Below are the code and all the weights of a small trained network. Each question names an input and a target symbol and asks about switching units off, where a switched-off unit gives its printed mean instead of its output.

import numpy as np


def w(rows, s, z=0):
    codes = np.array(rows[::2]) - 128.0
    scale = np.full(codes.shape[1], s)
    scale[-1] = z or s
    return codes * scale


def norm(h):
    return h / np.sqrt((h * h).mean(-1, keepdims=True) + 1e-5)


def f(y):
    return np.maximum(y, 0)


def softmax(a):
    e = np.exp(a - a.max(-1, keepdims=True))
    return e / e.sum(-1, keepdims=True)


def log_softmax(a):
    a = a - a.max(-1, keepdims=True)
    return a - np.log(np.exp(a).sum(-1, keepdims=True))


def net(x, mask):
    ids = ['ΘΣΦΨαβελμξτ'.index(c) for c in x.split()]
    T = len(ids)
    res = E[ids] + P[:T]
    r = norm(res)
    for j in range(3):
        rows = slice(3 * j, 3 * j + 3)
        q, k, v = (r @ M[0][rows].T for M in (Q, K, V))
        z = softmax(np.where(np.tri(T) > 0, q @ k.T / 3**0.5, -1e9)) @ v
        o = O[0][rows]
        res = res + np.where(mask[j], z, o[:, -1]) @ o[:, :-1]
    y = f(norm(res) @ A[0][:, :-1].T + A[0][:, -1])
    res = res + np.where(mask[3:19], y, B[0][:, -1]) @ B[0][:, :-1]
    return log_softmax(norm(res)[-1] @ U[:, :-1].T + U[:, -1])


Q, K, V, O, A, B = {}, {}, {}, {}, {}, {}
E = w([
[204,86,252,221],'Θ',
[136,124,155,145],'Σ',
[213,174,107,180],'Φ',
[83,153,86,211],'Ψ',
[84,76,161,89],'α',
[121,127,158,137],'β',
[124,76,139,88],'ε',
[131,120,155,144],'λ',
[114,139,116,114],'μ',
[169,133,121,89],'ξ',
[118,128,138,146],'τ',
],0.026)
P = w([
[201,222,119,165],'0',
[197,3,75,202],'1',
[205,21,82,209],'2',
[219,29,85,216],'3',
[222,39,96,213],'4',
[232,53,96,215],'5',
[237,54,95,208],'6',
],0.0055)
Q[0] = w([
[218,120,175,143],'h0',
[132,71,158,111],'h0',
[210,145,164,189],'h0',
[53,86,51,58],'h1',
[99,140,170,160],'h1',
[119,146,171,61],'h1',
[104,201,138,105],'h2',
[171,142,17,113],'h2',
[122,152,254,153],'h2',
],0.016)
K[0] = w([
[88,215,196,98],'h0',
[111,87,211,97],'h0',
[101,253,144,70],'h0',
[126,9,59,75],'h1',
[72,120,143,116],'h1',
[164,138,179,49],'h1',
[109,88,145,188],'h2',
[195,67,91,122],'h2',
[88,188,172,142],'h2',
],0.013)
V[0] = w([
[208,19,126,157],'h0',
[133,90,243,74],'h0',
[114,163,254,189],'h0',
[96,43,175,101],'h1',
[75,165,212,132],'h1',
[95,238,185,91],'h1',
[194,138,164,182],'h2',
[110,144,64,81],'h2',
[88,196,149,147],'h2',
],0.0072)
O[0] = w([
[95,2,150,106,247],'h0',
[218,120,149,93,153],'h0',
[189,144,105,188,174],'h0',
[171,134,147,162,94],'h1',
[129,95,101,106,63],'h1',
[105,89,66,126,3],'h1',
[95,126,164,165,250],'h2',
[117,180,138,100,94],'h2',
[127,113,75,162,35],'h2',
],0.0083,0.0035)
A[0] = w([
[45,144,85,138,71],'n0',
[189,101,44,24,157],'n1',
[152,170,2,162,124],'n2',
[105,77,74,169,112],'n3',
[153,91,189,28,2],'n4',
[119,144,173,102,129],'n5',
[86,51,127,100,158],'n6',
[181,135,181,152,130],'n7',
[90,75,97,84,65],'n8',
[151,191,90,124,155],'n9',
[110,181,187,80,99],'n10',
[163,145,162,92,129],'n11',
[68,187,47,59,110],'n12',
[33,206,148,111,149],'n13',
[160,141,38,162,170],'n14',
[138,89,137,102,53],'n15',
],0.012,0.0065)
B[0] = w([
[90,237,144,103,153],'n0',
[32,126,178,229,202],'n1',
[139,25,195,1,182],'n2',
[90,209,108,116,176],'n3',
[182,82,125,113,204],'n4',
[120,124,144,80,174],'n5',
[118,104,59,104,206],'n6',
[77,180,121,103,254],'n7',
[127,33,69,128,134],'n8',
[120,44,78,154,158],'n9',
[163,227,162,130,162],'n10',
[103,165,52,120,192],'n11',
[167,96,234,76,144],'n12',
[187,238,159,74,172],'n13',
[112,164,67,76,196],'n14',
[88,86,143,138,147],'n15',
],0.0085,0.0064)
U = w([
[158,97,197,234,138],'Θ',
[132,147,84,201,226],'Σ',
[48,106,142,193,65],'Φ',
[40,217,88,145,85],'Ψ',
[203,166,163,145,129],'α',
[217,115,29,84,191],'β',
[125,15,164,84,142],'ε',
[149,140,74,215,251],'λ',
[119,168,161,17,49],'μ',
[34,142,249,144,25],'ξ',
[73,105,51,85,162],'τ',
],0.015,0.0017)

Each question gives the input, a string of symbols that net reads in full, and the target symbol t.
The units are the heads (3 rows each of Q, K, V and O) and the neurons (one row each of A and B). Each row of codes is followed by its name. A weight is (code - 128) times the scale printed after its matrix; where a second scale follows, it is the last column's (O, A, B and U).
mask holds one flag per unit, heads first, then neurons. A switched-off unit (its flag False) gives its mean, the last column of its rows in O or B, instead of its output. The means were averaged over made-up inputs and are rounded, as every weight is.
A unit's drop is (log p(t) with every unit on - log p(t) with that unit switched off) / (log p(t) with every unit on - log p(t) with every unit switched off).
The circuit of an input: a set's keep is (log p(t) with only the set's units on - log p(t) with every unit switched off) / (log p(t) with every unit on - log p(t) with every unit switched off). Starting from the 12 units with the biggest drops (on a tie, the unit counted first), units are removed one at a time, each time the one whose removal leaves the highest keep (on an exact tie, the one counted first), for as long as the keep stays at least 0.8.
units of the circuit, in order: the units of the circuit, biggest drop first
most important unit: the unit with the biggest drop
top k neurons: the k neurons with the biggest drops, biggest first
heads that matter: for each layer, one digit per head in row order, 1 if its drop is at least 0.15 and else 0, layers parted by /
drop when u is switched off: that unit's drop, to one decimal
input Ψ β ξ Σ, target Ψ: heads that matter	100
input λ Ψ α ξ Ψ ξ, target λ: most important unit	n1
input Φ ξ ε ξ, target Φ: units of the circuit, in order	[n1; h0]
input ε Σ ε τ, target ε: heads that matter	100
input β μ Ψ Σ, target β: units of the circuit, in order	[h1; h0]
input τ β ξ ξ ξ Σ, target τ: top 2 neurons	[n2; n14]
input Ψ Θ Ψ ξ Θ α ξ, target Ψ: top 4 neurons	[n1; n11; n7; n2]
input τ μ Θ Θ ξ τ, target τ: heads that matter	010
input Ψ τ ξ, target Ψ: heads that matter	101
input τ μ α α ξ λ β, target τ: heads that matter	010
input α Φ ξ ξ Θ ξ, target α: heads that matter	101
input λ β τ Φ λ ξ, target λ: heads that matter	100
input β τ μ ξ τ, target β: units of the circuit, in order	[h0; h1]
input μ ξ λ β ξ λ, target μ: top neuron	[n2]
input Φ Ψ α ξ α Σ, target Φ: heads that matter	110
input ε λ ε ξ, target ε: units of the circuit, in order	[h0; n1]
input α Ψ Ψ Θ β λ, target α: top 2 neurons	[n1; n7]
input Ψ ξ Φ, target β: top 3 neurons	[n2; n14; n9]
input τ β α Ψ Ψ ε ξ, target τ: drop when n14 is switched off	0.5
input ε Θ ξ Σ, target ε: units of the circuit, in order	[h0]
input λ Ψ β ε Φ Φ τ, target λ: drop when h0 is switched off	0.2
input α β Σ ξ ξ, target α: drop when n12 is switched off	0.0
input Ψ ε Ψ β ε Ψ τ, target Ψ: drop when h0 is switched off	0.1
